Below are the code and all the weights of a small trained network. Each question names an input and a target symbol and asks about switching units off, where a switched-off unit gives its printed mean instead of its output.

import numpy as np


def w(rows, s, z=0):
    codes = np.array(rows[::2]) - 128.0
    scale = np.full(codes.shape[1], s)
    scale[-1] = z or s
    return codes * scale


def norm(h):
    return h / np.sqrt((h * h).mean(-1, keepdims=True) + 1e-5)


def softmax(a):
    e = np.exp(a - a.max(-1, keepdims=True))
    return e / e.sum(-1, keepdims=True)


def log_softmax(a):
    a = a - a.max(-1, keepdims=True)
    return a - np.log(np.exp(a).sum(-1, keepdims=True))


def net(x, mask):
    ids = ['ΔΞΦβζμσ'.index(c) for c in x.split()]
    T = len(ids)
    res = E[ids] + P[:T]
    u = 0
    for l in range(3):
        r = norm(res)
        for j in range(3):
            rows = slice(2 * j, 2 * j + 2)
            q, k, v = (r @ M[l][rows].T for M in (Q, K, V))
            z = softmax(np.where(np.tri(T) > 0, q @ k.T / 2**0.5, -1e9)) @ v
            o = O[l][rows]
            res = res + np.where(mask[u + j], z, o[:, -1]) @ o[:, :-1]
        u += 3
    return log_softmax(norm(res)[-1] @ U[:, :-1].T + U[:, -1])


Q, K, V, O = {}, {}, {}, {}
E = w([
[82,146,169,72,154,107,166,34,169,106],'Δ',
[11,196,58,160,132,57,168,188,178,140],'Ξ',
[193,160,145,143,140,200,141,183,186,149],'Φ',
[7,68,102,177,128,72,192,76,163,98],'β',
[156,159,40,211,127,77,165,143,18,124],'ζ',
[83,131,15,167,165,189,82,70,93,183],'μ',
[165,222,191,225,135,117,139,64,167,122],'σ',
],0.014)
P = w([
[218,45,34,7,59,39,38,139,97,167],'0',
[168,99,69,156,215,104,70,104,80,68],'1',
[130,144,64,147,153,127,103,93,113,70],'2',
[108,156,80,140,133,142,123,92,118,83],'3',
[101,157,94,130,125,152,144,102,119,100],'4',
[103,155,110,124,130,156,166,107,113,121],'5',
[96,148,126,113,128,158,187,111,109,144],'6',
[97,147,141,108,134,161,207,114,103,164],'7',
[96,136,159,124,148,159,228,110,95,189],'8',
[107,145,165,145,187,169,255,103,94,192],'9',
],0.0067)
Q[0] = w([
[164,130,215,93,103,109,119,122,145,85],'0.h0',
[138,94,92,115,48,56,101,120,142,151],'0.h0',
[116,88,114,153,182,172,193,173,174,118],'0.h1',
[119,184,101,154,159,220,255,126,131,27],'0.h1',
[136,138,103,129,159,178,134,124,120,127],'0.h2',
[88,196,97,145,126,150,158,80,151,132],'0.h2',
],0.014)
K[0] = w([
[179,80,180,134,82,210,77,104,121,79],'0.h0',
[166,98,157,134,140,170,149,218,212,91],'0.h0',
[108,155,135,151,96,133,184,95,79,131],'0.h1',
[61,170,156,149,156,175,241,104,86,246],'0.h1',
[128,121,145,130,137,124,175,146,146,134],'0.h2',
[102,162,145,138,138,175,249,112,77,212],'0.h2',
],0.013)
V[0] = w([
[127,131,136,116,154,160,154,184,147,158],'0.h0',
[89,137,133,143,133,85,150,130,106,162],'0.h0',
[175,254,117,55,168,110,115,142,105,135],'0.h1',
[157,121,108,121,120,95,167,121,105,127],'0.h1',
[129,131,89,131,166,139,82,77,198,190],'0.h2',
[125,158,82,104,180,181,100,114,71,160],'0.h2',
],0.015)
O[0] = w([
[132,150,171,92,232,134,88,167,73,96,38],'0.h0',
[73,254,153,86,106,174,111,124,88,98,248],'0.h0',
[164,89,27,158,175,135,87,136,192,11,150],'0.h1',
[83,75,149,122,43,179,118,113,169,95,196],'0.h1',
[171,197,92,106,130,70,165,157,125,201,128],'0.h2',
[161,64,68,166,193,123,190,120,169,117,255],'0.h2',
],0.0076,0.0091)
Q[1] = w([
[104,117,67,143,121,196,101,216,89,165],'1.h0',
[80,111,124,160,89,122,188,127,133,158],'1.h0',
[95,132,140,139,164,135,73,105,194,198],'1.h1',
[132,136,194,113,103,80,133,153,187,104],'1.h1',
[128,163,205,95,165,70,108,79,249,124],'1.h2',
[163,129,151,128,91,99,187,154,92,51],'1.h2',
],0.022)
K[1] = w([
[104,175,130,181,200,250,174,111,109,103],'1.h0',
[168,145,106,139,70,187,101,178,56,179],'1.h0',
[216,183,128,126,134,65,149,151,122,181],'1.h1',
[155,112,137,103,72,112,14,127,137,124],'1.h1',
[187,129,107,62,72,56,25,138,103,149],'1.h2',
[79,88,150,146,84,205,56,105,160,84],'1.h2',
],0.019)
V[1] = w([
[131,139,151,114,106,131,190,46,144,118],'1.h0',
[158,186,150,154,125,194,131,98,95,114],'1.h0',
[76,107,143,146,129,43,202,183,147,92],'1.h1',
[166,126,149,98,146,115,198,80,139,87],'1.h1',
[37,95,111,111,170,148,67,74,155,202],'1.h2',
[114,172,182,199,170,135,100,107,253,146],'1.h2',
],0.021)
O[1] = w([
[151,127,112,115,176,90,133,159,113,97,251],'1.h0',
[122,65,70,167,106,105,157,122,142,98,226],'1.h0',
[108,131,183,117,89,179,96,142,112,68,170],'1.h1',
[136,165,106,155,53,138,133,126,128,88,204],'1.h1',
[197,217,121,64,128,153,132,82,141,142,119],'1.h2',
[133,146,131,131,170,253,144,140,147,156,3],'1.h2',
],0.013,0.0058)
Q[2] = w([
[156,159,198,89,136,89,147,141,142,78],'2.h0',
[201,95,104,111,83,166,80,135,35,108],'2.h0',
[163,70,150,134,143,158,161,242,170,123],'2.h1',
[142,162,120,105,221,142,28,217,27,77],'2.h1',
[139,129,88,130,174,97,88,154,169,163],'2.h2',
[107,90,61,162,103,187,179,251,65,220],'2.h2',
],0.015)
K[2] = w([
[127,151,157,112,81,109,133,141,177,116],'2.h0',
[132,147,117,122,138,170,171,130,84,59],'2.h0',
[153,94,139,116,129,173,168,181,204,117],'2.h1',
[8,202,112,63,169,119,123,153,223,76],'2.h1',
[136,138,95,134,149,107,54,130,167,148],'2.h2',
[131,187,154,249,163,118,161,91,102,81],'2.h2',
],0.018)
V[2] = w([
[180,120,70,120,128,178,105,164,58,67],'2.h0',
[155,181,191,152,105,124,144,141,133,77],'2.h0',
[192,80,177,181,84,146,169,79,98,183],'2.h1',
[142,146,125,147,181,154,53,103,4,118],'2.h1',
[158,133,168,185,142,82,139,75,155,174],'2.h2',
[152,149,57,126,125,121,79,144,128,109],'2.h2',
],0.02)
O[2] = w([
[100,135,232,80,129,50,104,93,147,189,255],'2.h0',
[70,2,116,182,159,209,63,161,107,180,111],'2.h0',
[101,34,105,165,86,127,159,23,199,166,20],'2.h1',
[97,181,44,219,114,171,76,7,28,30,3],'2.h1',
[67,115,209,160,216,182,118,50,108,120,104],'2.h2',
[107,47,113,150,145,158,144,159,57,84,252],'2.h2',
],0.008,0.0064)
U = w([
[175,153,69,131,1,236,113,113,130,130,6],'Δ',
[123,209,170,60,167,143,89,196,60,88,132],'Ξ',
[147,91,163,125,171,132,153,191,193,195,85],'Φ',
[89,207,230,90,69,112,79,45,121,197,223],'β',
[96,84,93,166,84,43,106,101,110,95,126],'ζ',
[218,186,62,94,165,102,154,43,131,111,131],'μ',
[98,100,159,172,196,244,140,79,82,128,149],'σ',
],0.0085,0.0025)

Each question gives the input, a string of symbols that net reads in full, and the target symbol t.
The units are the heads (2 rows each of Q, K, V and O). Each row of codes is followed by its name. A weight is (code - 128) times the scale printed after its matrix; where a second scale follows, it is the last column's (O and U).
mask holds one flag per head, layer by layer. A switched-off head (its flag False) gives its mean, the last column of its rows in O, instead of its output. The means were averaged over made-up inputs and are rounded, as every weight is.
A unit's drop is (log p(t) with every unit on - log p(t) with that unit switched off) / (log p(t) with every unit on - log p(t) with every unit switched off).
The circuit of an input: a set's keep is (log p(t) with only the set's units on - log p(t) with every unit switched off) / (log p(t) with every unit on - log p(t) with every unit switched off). Starting from all 9 units, units are removed one at a time, each time the one whose removal leaves the highest keep (on an exact tie, the one counted first), for as long as the keep stays at least 0.8.
circuit, biggest first: the units of the circuit, biggest drop first
unit that matters most: the unit with the biggest drop
which heads matter: for each layer, one digit per head in row order, 1 if its drop is at least 0.15 and else 0, layers parted by /
input Φ ζ ζ β ζ ζ μ σ ζ, target μ: which heads matter : 011 / 001 / 000
input μ σ ζ μ σ, target σ: which heads matter : 001 / 100 / 101
input ζ μ Φ ζ Δ Δ Δ μ, target Φ: circuit, biggest first : 1.h2, 0.h1, 2.h1, 0.h2
input μ Ξ σ β ζ μ Δ ζ σ, target σ: which heads matter : 001 / 000 / 100
input Δ Ξ ζ ζ ζ ζ Ξ Ξ μ ζ, target Ξ: unit that matters most : 1.h1
input σ ζ ζ ζ μ μ Δ, target Φ: circuit, biggest first : 1.h2, 2.h1, 0.h0
input σ ζ μ μ Ξ Δ, target Φ: which heads matter : 001 / 001 / 000
input β μ μ β μ ζ β, target μ: circuit, biggest first : 2.h0, 1.h1
input Ξ ζ Δ, target Δ: which heads matter : 000 / 100 / 100
input Φ ζ μ ζ Φ μ ζ, target Φ: circuit, biggest first : 1.h2, 2.h1
input β Ξ Δ β, target Ξ: which heads matter : 100 / 100 / 000
input σ ζ Δ μ β Φ Δ ζ Ξ μ, target β: circuit, biggest first : 1.h1, 2.h0
input Ξ Δ ζ Ξ ζ Ξ Ξ, target Ξ: which heads matter : 110 / 011 / 010
input Δ Ξ ζ ζ Δ μ β Φ Ξ μ, target β: unit that matters most : 0.h1
input ζ β Φ β, target Φ: circuit, biggest first : 0.h1, 2.h1, 1.h0
input ζ μ ζ ζ μ Δ ζ ζ μ, target Δ: which heads matter : 011 / 011 / 000
input Δ ζ ζ ζ ζ σ ζ, target σ: which heads matter : 000 / 001 / 000
input ζ ζ β β Δ ζ μ ζ μ σ, target ζ: which heads matter : 000 / 001 / 100
input Φ ζ Ξ Δ ζ μ Δ, target β: which heads matter : 110 / 101 / 000
input Φ σ Φ ζ μ ζ β β μ Δ, target β: which heads matter : 110 / 100 / 000
input Ξ Ξ Φ β μ μ ζ μ Ξ σ, target Δ: circuit, biggest first : 2.h0, 1.h0, 2.h2, 0.h0
input β Δ ζ σ Δ, target μ: circuit, biggest first : 0.h1, 1.h2
input Φ β μ μ μ Ξ Δ σ, target β: circuit, biggest first : 1.h0, 0.h0
input ζ Δ β Ξ Ξ μ ζ, target Δ: which heads matter : 011 / 111 / 000
input μ μ Ξ β Φ β ζ μ, target Ξ: which heads matter : 101 / 011 / 010
input β β ζ β Ξ σ, target μ: which heads matter : 011 / 101 / 100
input ζ μ ζ Ξ Φ Φ Δ β ζ, target Ξ: unit that matters most : 0.h2
input Ξ ζ ζ ζ μ Δ, target Δ: unit that matters most : 2.h0
input Φ Δ σ, target β: circuit, biggest first : 0.h0, 1.h0
input ζ Φ ζ Δ Φ σ μ β ζ, target Δ: circuit, biggest first : 1.h1, 1.h2
